Below is a small trained network, with its code and all its weights. Each question gives an input and a class and asks what happens when units are switched off, that is, made to give their printed mean instead of their output.

import numpy as np


def w(rows, s, z=0):
    codes = np.array(rows[::2]) - 128.0
    scale = np.full(codes.shape[1], s)
    scale[-1] = z or s
    return codes * scale


def f(y):
    return np.maximum(y, 0)


def log_softmax(a):
    a = a - a.max(-1, keepdims=True)
    return a - np.log(np.exp(a).sum(-1, keepdims=True))


def net(x, mask):
    res = np.array(x, float).reshape(1, 2) / 4 @ E
    y = f(res @ A[0][:, :-1].T + A[0][:, -1])
    res = res + np.where(mask, y, B[0][:, -1]) @ B[0][:, :-1]
    return log_softmax(res[-1] @ U[:, :-1].T + U[:, -1])


A, B = {}, {}
E = w([
[209,151,155,162,27,178,192,117,132,91,216],'x0',
[194,100,61,61,43,60,11,126,130,131,147],'x1',
],0.012)
A[0] = w([
[47,55,86,90,220,54,33,174,89,202,37,36],'neuron 0',
[129,132,89,133,129,143,135,83,146,118,130,244],'neuron 1',
[50,131,182,180,224,173,183,151,89,185,71,96],'neuron 2',
[195,82,39,47,84,61,34,116,168,189,100,163],'neuron 3',
[116,164,203,182,182,171,210,115,124,95,124,31],'neuron 4',
[134,112,133,156,108,119,114,113,135,133,136,245],'neuron 5',
[108,104,129,107,164,91,116,134,122,159,126,241],'neuron 6',
[89,118,139,95,143,93,63,188,120,155,95,206],'neuron 7',
[89,156,198,206,173,148,174,138,117,149,145,76],'neuron 8',
[175,110,99,121,133,89,71,122,158,129,138,208],'neuron 9',
[188,142,157,173,103,138,214,175,136,113,164,195],'neuron 10',
[188,56,37,49,60,19,11,117,156,134,127,10],'neuron 11',
[228,150,119,158,7,174,126,76,174,64,239,2],'neuron 12',
[77,80,71,77,223,53,47,75,118,212,40,22],'neuron 13',
],0.014,0.017)
B[0] = w([
[194,211,36,76,44,70,185,125,172,88,172,236],'neuron 0',
[168,82,151,215,201,68,70,165,137,166,134,197],'neuron 1',
[66,91,115,97,176,209,87,52,85,69,41,243],'neuron 2',
[86,93,119,141,216,174,87,138,95,108,87,252],'neuron 3',
[74,142,53,79,137,174,93,27,103,67,72,196],'neuron 4',
[162,75,139,229,193,79,134,171,144,181,139,196],'neuron 5',
[191,91,182,226,166,48,117,223,117,197,174,209],'neuron 6',
[164,156,114,164,120,79,145,158,139,145,141,211],'neuron 7',
[86,115,77,101,124,117,140,62,69,79,81,195],'neuron 8',
[137,84,125,157,168,134,99,107,106,124,114,201],'neuron 9',
[172,156,58,170,139,82,123,171,144,120,127,210],'neuron 10',
[36,56,134,46,180,210,146,30,23,48,25,234],'neuron 11',
[182,248,37,10,30,78,212,94,178,78,186,208],'neuron 12',
[148,193,63,56,37,94,194,81,186,86,196,220],'neuron 13',
],0.017,0.028)
U = w([
[67,105,118,82,164,163,139,75,96,102,87,77],'0',
[178,189,98,74,78,99,151,100,146,104,149,59],'1',
[150,94,141,184,175,108,134,157,123,133,126,226],'2',
[18,80,243,150,163,243,93,164,231,243,249,5],'3',
[16,9,248,228,22,238,19,219,228,225,233,5],'4',
[188,71,242,166,31,248,67,185,235,187,242,5],'5',
[171,97,242,182,15,238,74,186,254,182,240,5],'6',
],0.029,0.026)

Each question gives the input, the list of numbers given to net, and the class t.
The units are the neurons (one row each of A and B). Each row of codes is followed by its name. A weight is (code - 128) times the scale printed after its matrix; where a second scale follows, it is the last column's (A, B and U).
mask holds one flag per neuron, in row order. A switched-off neuron (its flag False) gives its mean, the last column of its row in B, instead of its output. The means were averaged over made-up inputs and are rounded, as every weight is.
A unit's drop is (log p(t) with every unit on - log p(t) with that unit switched off) / (log p(t) with every unit on - log p(t) with every unit switched off).
most important unit: the unit with the biggest drop
k most important neurons: the k neurons with the biggest drops, biggest first
drop when u is switched off: that unit's drop, to one decimal
input [3,3], class 2: most important unit -> neuron 0
input [7,7], class 0: 3 most important neurons -> [neuron 11; neuron 3; neuron 0]
input [2,3], class 2: 2 most important neurons -> [neuron 2; neuron 4]
input [4,-3], class 1: 2 most important neurons -> [neuron 11; neuron 3]
input [-7,5], class 1: 2 most important neurons -> [neuron 0; neuron 13]
input [-3,-3], class 2: 2 most important neurons -> [neuron 11; neuron 12]
input [7,8], class 0: 2 most important neurons -> [neuron 11; neuron 3]
input [-5,-4], class 1: 3 most important neurons -> [neuron 11; neuron 0; neuron 3]
input [3,2], class 2: 2 most important neurons -> [neuron 0; neuron 13]
input [-7,4], class 1: drop when neuron 0 is switched off -> 1.3
input [6,1], class 1: drop when neuron 12 is switched off -> 2.4
input [-1,-3], class 2: drop when neuron 11 is switched off -> 0.9
input [-1,-1], class 2: drop when neuron 6 is switched off -> 0.0
input [-3,-1], class 2: most important neuron -> [neuron 12]
